Below is a small trained network, with its code and all its weights. Each question gives an input and a class and asks what happens when units are switched off, that is, made to give their printed mean instead of their output.

import numpy as np


def w(rows, s, z=0):
    codes = np.array(rows[::2]) - 128.0
    scale = np.full(codes.shape[1], s)
    scale[-1] = z or s
    return codes * scale


def f(y):
    return np.maximum(y, 0)


def log_softmax(a):
    a = a - a.max(-1, keepdims=True)
    return a - np.log(np.exp(a).sum(-1, keepdims=True))


def net(x, mask):
    res = np.array(x, float).reshape(1, 7) / 4 @ E
    y = f(res @ A[0][:, :-1].T + A[0][:, -1])
    res = res + np.where(mask, y, B[0][:, -1]) @ B[0][:, :-1]
    return log_softmax(res[-1] @ U[:, :-1].T + U[:, -1])


A, B = {}, {}
E = w([
[195,148,171,228],'x0',
[189,254,46,87],'x1',
[135,126,135,119],'x2',
[125,129,126,132],'x3',
[124,132,122,129],'x4',
[132,127,133,121],'x5',
[68,239,225,112],'x6',
],0.0086)
A[0] = w([
[100,65,58,156,101],'neuron 1',
[193,11,72,155,73],'neuron 2',
[100,106,122,112,77],'neuron 3',
[42,112,90,69,80],'neuron 4',
[111,117,126,68,81],'neuron 5',
[89,75,192,115,85],'neuron 6',
[45,178,185,161,144],'neuron 7',
[152,120,129,125,238],'neuron 8',
[142,206,71,97,52],'neuron 9',
[159,16,23,154,54],'neuron 10',
[178,137,158,191,248],'neuron 11',
[194,63,51,123,55],'neuron 12',
[27,88,141,154,91],'neuron 13',
[213,131,175,197,54],'neuron 14',
[166,75,107,144,108],'neuron 15',
[105,89,153,135,210],'neuron 16',
[152,171,132,110,142],'neuron 17',
[106,56,180,154,30],'neuron 18',
[156,175,83,45,111],'neuron 19',
[150,184,67,122,49],'neuron 20',
[113,108,147,111,255],'neuron 21',
[90,165,173,110,63],'neuron 22',
[107,86,111,57,114],'neuron 23',
[75,182,199,133,41],'neuron 24',
[137,164,68,131,68],'neuron 25',
[41,67,166,164,47],'neuron 26',
[134,179,88,117,55],'neuron 27',
[175,181,98,105,45],'neuron 28',
[224,123,146,218,86],'neuron 29',
[87,81,165,134,55],'neuron 30',
[57,184,184,131,33],'neuron 31',
[156,82,1,167,114],'neuron 32',
[99,128,108,60,71],'neuron 33',
[152,180,117,100,77],'neuron 34',
[39,104,83,44,76],'neuron 35',
[92,99,90,41,83],'neuron 36',
[96,113,102,45,152],'neuron 37',
[13,204,123,161,94],'neuron 38',
],0.0089,0.0098)
B[0] = w([
[161,163,138,92,165],'neuron 1',
[143,160,170,101,190],'neuron 2',
[156,128,143,160,133],'neuron 3',
[100,182,161,188,163],'neuron 4',
[122,140,135,151,139],'neuron 5',
[214,97,81,180,168],'neuron 6',
[147,136,150,78,199],'neuron 7',
[63,130,73,91,225],'neuron 8',
[205,64,140,164,158],'neuron 9',
[156,158,187,97,189],'neuron 10',
[58,187,54,106,237],'neuron 11',
[153,148,223,88,168],'neuron 12',
[199,123,99,142,171],'neuron 13',
[102,178,167,180,154],'neuron 14',
[129,160,169,101,159],'neuron 15',
[150,143,53,120,211],'neuron 16',
[141,83,111,138,162],'neuron 17',
[224,105,126,152,153],'neuron 18',
[170,76,89,165,175],'neuron 19',
[205,105,123,158,147],'neuron 20',
[113,151,8,97,245],'neuron 21',
[145,151,148,110,147],'neuron 22',
[54,186,138,206,163],'neuron 23',
[175,160,223,80,157],'neuron 24',
[162,93,127,139,142],'neuron 25',
[255,93,103,160,167],'neuron 26',
[190,104,131,144,140],'neuron 27',
[243,55,148,185,143],'neuron 28',
[81,210,157,188,172],'neuron 29',
[239,88,114,172,148],'neuron 30',
[156,168,194,84,154],'neuron 31',
[145,165,178,77,194],'neuron 32',
[125,138,125,152,144],'neuron 33',
[194,83,132,141,145],'neuron 34',
[107,203,156,183,172],'neuron 35',
[107,194,184,193,161],'neuron 36',
[83,187,118,162,186],'neuron 37',
[147,118,163,84,171],'neuron 38',
],0.0077,0.011)
U = w([
[172,149,249,49,18],'0',
[225,92,113,209,2],'1',
[121,148,91,113,229],'2',
[121,141,96,115,239],'3',
[88,176,179,243,70],'4',
[119,130,91,100,214],'5',
[121,138,94,103,194],'6',
[57,26,127,110,28],'7',
],0.012,0.0077)

Each question gives the input, the list of numbers given to net, and the class t.
The units are the neurons (one row each of A and B). Each row of codes is followed by its name. A weight is (code - 128) times the scale printed after its matrix; where a second scale follows, it is the last column's (A, B and U).
mask holds one flag per neuron, in row order. A switched-off neuron (its flag False) gives its mean, the last column of its row in B, instead of its output. The means were averaged over made-up inputs and are rounded, as every weight is.
A unit's drop is (log p(t) with every unit on - log p(t) with that unit switched off) / (log p(t) with every unit on - log p(t) with every unit switched off).
The circuit of an input: a set's keep is (log p(t) with only the set's units on - log p(t) with every unit switched off) / (log p(t) with every unit on - log p(t) with every unit switched off). Starting from the 12 units with the biggest drops (on a tie, the unit counted first), units are removed one at a time, each time the one whose removal leaves the highest keep (on an exact tie, the one counted first), for as long as the keep stays at least 0.8.
circuit, biggest first: the units of the circuit, biggest drop first
unit that matters most: the unit with the biggest drop
top k neurons: the k neurons with the biggest drops, biggest first
drop of u: that unit's drop, to one decimal
input [7,-1,0,5,5,0,-6], class 4: circuit, biggest first => (neuron 29)
input [-1,6,6,0,7,5,7], class 0: circuit, biggest first => (neuron 24; neuron 38)
input [6,8,3,-7,-8,-1,4], class 1: circuit, biggest first => (neuron 28; neuron 9)
input [4,-6,-6,-4,4,-6,-6], class 0: circuit, biggest first => (neuron 10; neuron 2)
input [-6,8,2,-4,-6,-8,8], class 0: top 3 neurons => (neuron 38; neuron 31; neuron 24)
input [6,8,-7,1,-5,2,4], class 1: circuit, biggest first => (neuron 28; neuron 9)
input [-3,-7,4,2,-1,3,-8], class 0: top 2 neurons => (neuron 10; neuron 2)
input [-1,-7,-7,-7,0,6,3], class 1: top 2 neurons => (neuron 26; neuron 6)
input [7,2,-2,1,4,-4,-5], class 4: top 3 neurons => (neuron 29; neuron 14; neuron 21)
input [-7,5,2,8,-8,1,-8], class 0: top 3 neurons => (neuron 12; neuron 32; neuron 10)
input [5,-7,3,4,6,1,8], class 0: drop of neuron 24 => 0.5
input [1,8,-3,-5,5,2,-2], class 1: drop of neuron 17 => 0.0
input [-8,4,-1,-1,1,-6,8], class 0: drop of neuron 31 => 0.3
input [6,-5,-4,-8,6,-5,6], class 5: unit that matters most => neuron 11
